Below is a small trained network, with its code and all its weights. Each question gives an input and a target symbol and asks what happens when units are switched off, that is, made to give their printed mean instead of their output.

import numpy as np


def w(rows, s, z=0):
    codes = np.array(rows[::2]) - 128.0
    scale = np.full(codes.shape[1], s)
    scale[-1] = z or s
    return codes * scale


def norm(h):
    return h / np.sqrt((h * h).mean(-1, keepdims=True) + 1e-5)


def f(y):
    return y / 2 * (1 + np.tanh(0.7978845608 * (y + 0.044715 * y**3)))


def softmax(a):
    e = np.exp(a - a.max(-1, keepdims=True))
    return e / e.sum(-1, keepdims=True)


def log_softmax(a):
    a = a - a.max(-1, keepdims=True)
    return a - np.log(np.exp(a).sum(-1, keepdims=True))


def net(x, mask):
    ids = ['ΘΞΠΦαβεζηλμστω'.index(c) for c in x.split()]
    T = len(ids)
    res = E[ids] + P[:T]
    u = 0
    for l in range(2):
        r = norm(res)
        for j in range(3):
            rows = slice(3 * j, 3 * j + 3)
            q, k, v = (r @ M[l][rows].T for M in (Q, K, V))
            z = softmax(np.where(np.tri(T) > 0, q @ k.T / 3**0.5, -1e9)) @ v
            o = O[l][rows]
            res = res + np.where(mask[u + j], z, o[:, -1]) @ o[:, :-1]
        u += 3
        y = f(norm(res) @ A[l][:, :-1].T + A[l][:, -1])
        res = res + np.where(mask[u : u + 4], y, B[l][:, -1]) @ B[l][:, :-1]
        u += 4
    return log_softmax(norm(res)[-1] @ U[:, :-1].T + U[:, -1])


Q, K, V, O, A, B = {}, {}, {}, {}, {}, {}
E = w([
[90,82,113,127,68,113,70],'Θ',
[138,116,153,114,132,136,136],'Ξ',
[141,108,152,124,132,127,133],'Π',
[234,138,85,124,84,167,77],'Φ',
[129,108,143,117,131,128,143],'α',
[118,63,67,141,2,46,188],'β',
[139,124,96,148,135,116,122],'ε',
[117,133,93,141,114,112,134],'ζ',
[99,201,213,75,55,134,114],'η',
[134,151,149,134,154,137,94],'λ',
[136,150,131,131,137,96,140],'μ',
[117,151,121,118,159,121,117],'σ',
[108,112,136,115,127,159,154],'τ',
[95,147,130,158,142,124,126],'ω',
],0.0047)
P = w([
[111,27,67,122,48,73,24],'0',
[87,84,125,108,75,86,142],'1',
[98,100,129,107,104,109,174],'2',
[135,122,131,148,117,154,173],'3',
[186,191,126,181,147,199,203],'4',
[197,233,107,191,162,228,254],'5',
],0.00098)
Q[0] = w([
[186,102,140,172,111,180,171],'L0H1',
[123,2,142,70,76,115,124],'L0H1',
[127,219,60,185,148,98,129],'L0H1',
[109,192,108,171,153,100,90],'L0H2',
[114,56,193,38,100,140,120],'L0H2',
[139,145,171,116,160,76,164],'L0H2',
[141,200,105,174,151,107,145],'L0H3',
[121,160,152,98,154,145,85],'L0H3',
[128,89,162,87,147,153,140],'L0H3',
],0.0096)
K[0] = w([
[134,161,175,45,146,80,165],'L0H1',
[176,99,124,96,94,71,16],'L0H1',
[101,185,154,186,158,202,165],'L0H1',
[75,254,146,136,183,84,144],'L0H2',
[139,6,107,97,83,99,79],'L0H2',
[83,66,83,106,194,145,157],'L0H2',
[132,187,127,143,161,125,233],'L0H3',
[138,134,179,107,200,224,105],'L0H3',
[84,120,145,75,119,100,63],'L0H3',
],0.0064)
V[0] = w([
[77,206,138,184,135,125,122],'L0H1',
[64,102,120,158,107,219,170],'L0H1',
[85,134,74,2,150,114,136],'L0H1',
[76,120,156,97,163,216,95],'L0H2',
[93,103,79,183,165,147,94],'L0H2',
[128,123,132,146,171,23,139],'L0H2',
[129,175,184,64,120,175,140],'L0H3',
[172,112,159,139,95,119,173],'L0H3',
[141,107,154,117,123,159,37],'L0H3',
],0.0034)
O[0] = w([
[21,110,198,126,92,71,162,105],'L0H1',
[204,39,175,29,138,65,137,63],'L0H1',
[163,247,114,40,91,129,124,172],'L0H1',
[98,159,157,126,113,173,2,62],'L0H2',
[60,57,84,120,168,115,63,152],'L0H2',
[112,136,88,118,217,93,177,194],'L0H2',
[120,82,21,161,75,91,146,5],'L0H3',
[82,160,77,141,170,116,70,97],'L0H3',
[175,148,126,189,135,104,223,149],'L0H3',
],0.0026,0.0013)
A[0] = w([
[50,227,113,107,133,208,151,56],'L0N1',
[102,104,188,58,32,175,120,104],'L0N2',
[89,105,68,58,136,136,190,144],'L0N3',
[171,4,135,127,27,129,55,10],'L0N4',
],0.0034,0.0013)
B[0] = w([
[194,180,135,144,174,3,44,255],'L0N1',
[157,128,138,150,161,167,242,208],'L0N2',
[176,88,174,180,93,113,71,205],'L0N3',
[4,230,60,122,163,149,126,220],'L0N4',
],0.0028,0.0009)
Q[1] = w([
[52,195,101,195,157,110,23],'L1H1',
[122,90,14,231,174,131,83],'L1H1',
[88,110,53,194,136,51,57],'L1H1',
[215,252,44,196,125,174,104],'L1H2',
[76,229,50,129,132,168,29],'L1H2',
[137,104,53,120,33,168,206],'L1H2',
[157,80,166,151,161,127,168],'L1H3',
[152,170,203,199,125,141,190],'L1H3',
[181,88,245,180,125,167,233],'L1H3',
],0.004)
K[1] = w([
[146,89,160,153,252,140,106],'L1H1',
[168,39,110,131,177,62,16],'L1H1',
[134,64,184,126,176,93,85],'L1H1',
[224,202,84,100,222,111,159],'L1H2',
[140,207,200,123,190,157,162],'L1H2',
[198,96,87,89,55,191,202],'L1H2',
[92,136,181,142,130,135,135],'L1H3',
[124,137,229,199,177,126,75],'L1H3',
[67,124,250,202,155,139,101],'L1H3',
],0.0044)
V[1] = w([
[135,67,82,97,177,102,99],'L1H1',
[122,142,182,165,249,158,171],'L1H1',
[194,179,148,106,107,205,124],'L1H1',
[104,133,164,109,244,189,233],'L1H2',
[169,165,72,51,160,48,221],'L1H2',
[62,167,90,107,82,148,119],'L1H2',
[100,97,86,149,76,125,78],'L1H3',
[173,188,188,154,140,188,121],'L1H3',
[138,165,123,129,95,147,26],'L1H3',
],0.002)
O[1] = w([
[111,156,155,179,134,114,81,117],'L1H1',
[134,187,104,106,194,176,106,68],'L1H1',
[144,132,177,91,137,150,197,130],'L1H1',
[126,108,111,96,150,33,252,1],'L1H2',
[95,126,57,114,134,48,56,190],'L1H2',
[172,159,121,169,99,122,120,114],'L1H2',
[151,163,76,111,168,126,175,131],'L1H3',
[64,133,119,139,100,107,56,136],'L1H3',
[86,155,89,131,171,63,109,150],'L1H3',
],0.0024,0.00079)
A[1] = w([
[80,163,27,112,164,12,166,9],'L1N1',
[141,68,154,101,83,227,222,93],'L1N2',
[172,111,137,27,177,127,132,215],'L1N3',
[3,166,109,229,107,201,67,101],'L1N4',
],0.003,0.0011)
B[1] = w([
[67,154,114,207,132,252,147,173],'L1N1',
[51,164,88,176,136,140,50,238],'L1N2',
[71,79,93,60,104,110,152,204],'L1N3',
[122,93,147,18,138,171,119,254],'L1N4',
],0.0028,0.00081)
U = w([
[23,146,57,60,115,209,134,188],'Θ',
[141,114,150,109,145,158,210,97],'Ξ',
[126,131,140,204,110,186,120,74],'Π',
[236,166,34,117,81,198,97,96],'Φ',
[145,105,171,194,100,169,141,89],'α',
[97,93,42,187,22,62,181,170],'β',
[180,68,43,170,241,152,162,157],'ε',
[184,17,144,159,83,70,47,92],'ζ',
[155,209,209,83,37,86,191,142],'η',
[149,114,224,86,158,213,44,47],'λ',
[84,186,89,241,176,117,211,36],'μ',
[113,215,113,138,183,54,40,251],'σ',
[160,66,67,2,131,72,130,122],'τ',
[27,35,205,127,185,62,158,142],'ω',
],0.0081,0.0017)

Each question gives the input, a string of symbols that net reads in full, and the target symbol t.
The units are the heads (3 rows each of Q, K, V and O) and the neurons (one row each of A and B). Each row of codes is followed by its name. A weight is (code - 128) times the scale printed after its matrix; where a second scale follows, it is the last column's (O, A, B and U).
mask holds one flag per unit, layer by layer, with each layer's heads first. A switched-off unit (its flag False) gives its mean, the last column of its rows in O or B, instead of its output. The means were averaged over made-up inputs and are rounded, as every weight is.
A unit's drop is (log p(t) with every unit on - log p(t) with that unit switched off) / (log p(t) with every unit on - log p(t) with every unit switched off).
The circuit of an input: a set's keep is (log p(t) with only the set's units on - log p(t) with every unit switched off) / (log p(t) with every unit on - log p(t) with every unit switched off). Starting from the 12 units with the biggest drops (on a tie, the unit counted first), units are removed one at a time, each time the one whose removal leaves the highest keep (on an exact tie, the one counted first), for as long as the keep stays at least 0.8.
circuit, biggest first: the units of the circuit, biggest drop first
most important unit: the unit with the biggest drop
top k neurons: the k neurons with the biggest drops, biggest first
k most important neurons of layer l: the k neurons of layer l with the biggest drops, biggest first
drop of u: that unit's drop, to one decimal
input Θ ζ ε σ η α, target ω: most important unit => L0N4
input Φ η Φ Π σ μ, target σ: circuit, biggest first => [L0H3 L0N1]
input σ ε ε ω Π, target ω: circuit, biggest first => [L0H3 L1H2 L1H3]
input Π λ λ, target λ: circuit, biggest first => [L0H2 L1N4 L1H2]
input λ σ σ μ ε τ, target η: circuit, biggest first => [L0N1 L0H1 L0N4]
input μ σ τ, target σ: circuit, biggest first => [L0H1 L0N1]
input τ σ Ξ Ξ σ Π, target Φ: circuit, biggest first => [L0H3 L0H1]
input Θ ζ σ ε, target σ: circuit, biggest first => [L0H1 L0N1]
input Π Ξ ω ε Π ζ, target ζ: circuit, biggest first => [L0N3 L0H1 L0N4 L0H3]
input Θ σ ζ, target σ: circuit, biggest first => [L0H3 L0N1]
input σ ω σ ε, target ω: circuit, biggest first => [L0H1 L0H3]
input τ β σ, target τ: circuit, biggest first => [L0H1 L1N3]
input τ β Φ Π, target Θ: circuit, biggest first => [L0H2 L0N4 L0N1 L0N3]
input β Θ η σ μ, target σ: circuit, biggest first => [L0H3]
input ω σ Π Θ ζ, target ζ: circuit, biggest first => [L0N3 L0H1 L0H3 L0N4]
input Π ζ τ, target ε: top 3 neurons => [L0N1 L1N4 L1N3]
input σ ε η α, target η: circuit, biggest first => [L0H1 L0N4]
input Π λ α, target ε: 2 most important neurons of layer 0 => [L0N4 L0N2]
input ζ ω Π, target λ: top 3 neurons => [L0N3 L1N2 L0N1]
input ζ Π α, target λ: most important neuron of layer 1 => [L1N2]
input α η Π, target τ: 2 most important neurons of layer 1 => [L1N3 L1N1]
input Θ σ σ Π Π τ, target η: 2 most important neurons of layer 0 => [L0N1 L0N4]
input τ Π Ξ Π Θ τ, target Φ: 2 most important neurons of layer 1 => [L1N2 L1N1]
input ω Θ Π Θ ε Π, target ε: top 2 neurons => [L1N2 L0N3]
input σ σ β Φ ζ λ, target λ: 2 most important neurons of layer 1 => [L1N4 L1N2]
input Ξ Π Π, target Φ: 2 most important neurons of layer 1 => [L1N2 L1N4]
input β σ Φ λ ζ, target λ: most important neuron of layer 0 => [L0N4]
input α Ξ σ η β Π, target η: top 2 neurons => [L0N4 L1N4]
input Θ β ζ ε, target ζ: top 2 neurons => [L0N4 L0N3]
input Π ω ζ λ, target ω: drop of L1H2 => 0.1
